Each row has a name. Each piece below is followed by the name of the row it came from, unless a question asks for something else. Each question is about the rows just above it.

[-4.39 -3.90  1.21 -0.16  2.00  3.94  2.12 -0.07 -1.19 -4.62  1.46  2.39
 -5.94  4.84 -1.57 -0.35  2.25 -6.73 -5.40 -6.10 -3.55 -6.02  0.37 -4.54
 -3.82  3.69  1.34 -2.10  5.51] -> q_844
[ 4.49 -2.45  7.29 -0.74  4.21 -4.03  6.39 -1.77  3.55 -6.44 -6.75 -3.53
  4.73 -2.72 -3.20 -4.64  0.89 -2.19 -4.22  6.30 -3.16 -5.12 -2.32  7.31
  0.13  3.23 -2.02  2.37  4.42] -> q_290
[ 4.49 -2.02 -6.44 -5.12  3.23  0.89 -6.75 -4.03  4.73 -4.22 -4.64 -2.72
 -1.77  2.37  4.42 -3.20  4.21 -2.32  0.12 -2.19  3.55  7.29 -0.74 -2.45
 -3.53  6.39 -3.16  6.30  7.31] -> q_687
[-3.53 -1.77  6.39  4.73  3.55  0.89 -2.32  4.42 -2.02 -6.75 -2.72 -3.16
 -6.44  4.49  7.29  6.30  3.23 -4.64 -4.22 -2.45 -3.20 -2.19 -4.03 -5.12
  0.13  2.37  7.31 -0.74  4.20] -> q_864
[-6.75 -6.44 -5.12 -4.64 -4.22 -4.03 -3.53 -3.20 -3.16 -2.72 -2.45 -2.32
 -2.19 -2.02 -1.77 -0.74  0.13  0.89  2.37  3.23  3.55  4.20  4.42  4.49
  4.73  6.30  6.39  7.29  7.31] is which row reordered?	q_864
Put [ 4.42  4.49 -2.45  7.29 -0.74  4.21 -4.03  6.39 -1.77  3.55 -6.44 -6.75
 -3.53  4.73 -2.72 -3.20 -4.64  0.89 -2.19 -4.22  6.30 -3.16 -5.12 -2.32
  7.31  0.13  3.23 -2.02  2.37] back in order: which row is it?	q_290

[ 1.02  0.00 -0.50  5.62  0.24 -0.26 -1.11 -2.24  6.59  3.76] = q_522
[-7.39  5.16  0.76 -1.56  0.27 -5.14  1.01 -2.73 -0.12  1.32] = q_761
[-1.81  0.85 -1.12  0.53 -1.38 -1.36  1.33 -1.12  0.46  0.10] = q_602
[-0.01 -0.32 -1.62  1.91 -1.50 -0.44  1.26 -0.29  1.63 -0.30] = q_279
[ 0.50  0.33 -4.33  0.46 -3.56  0.80  3.07  0.24 -1.06  1.61] = q_407
[-0.50 -0.26  0.00  6.58 -2.24  1.02  5.62  0.24 -1.11  3.76] = q_454
[-1.74  0.47 -0.77  0.10 -0.99 -1.26  0.98 -0.78  0.10 -0.10] = q_994
[ 0.46  0.21 -5.37  0.80 -4.53  0.60  3.77  0.16 -1.12  2.52] = q_543
[ 6.18  0.30 -0.49 -1.89 -0.92  0.06  1.37  2.92  8.08 -6.35] = q_663
[-5.14  1.01  1.32  0.27  0.76 -1.56 -2.73 -0.12  5.16 -7.38] = q_768
[-0.58  0.59  0.02 -4.91  0.47  0.28  1.40  1.87 -5.82 -1.18] = q_78
[ 3.77  2.52 -1.12  0.80  0.15 -5.37  0.21  0.46 -4.53  0.60] = q_552
Which row holds these entries in another order? [ 2.52 -1.12  0.16  3.77  0.60 -4.53  0.80 -5.37  0.21  0.46]	q_543
Which row holds these entries in another order? [-7.38 -5.14  1.01  1.32  0.27  0.76 -1.56 -2.73 -0.12  5.16]	q_768
Which row holds these entries in another order? [ 0.60  3.77  2.52 -1.12  0.80  0.15 -5.37  0.21  0.46 -4.53]	q_552
[-1.38  0.10 -1.12  1.33  0.85 -1.81 -1.12  0.53  0.46 -1.36] is which row reordered?	q_602
[-5.37 -4.53 -1.12  0.16  0.21  0.46  0.60  0.80  2.52  3.77] is which row reordered?	q_543
Put [-2.24 -1.11 -0.50 -0.26  0.00  0.24  1.02  3.76  5.62  6.59] back in order: which row is it?	q_522
Put [-0.12  5.16  1.32 -5.14  0.76 -7.39 -2.73  0.27 -1.56  1.01] back in order: which row is it?	q_761

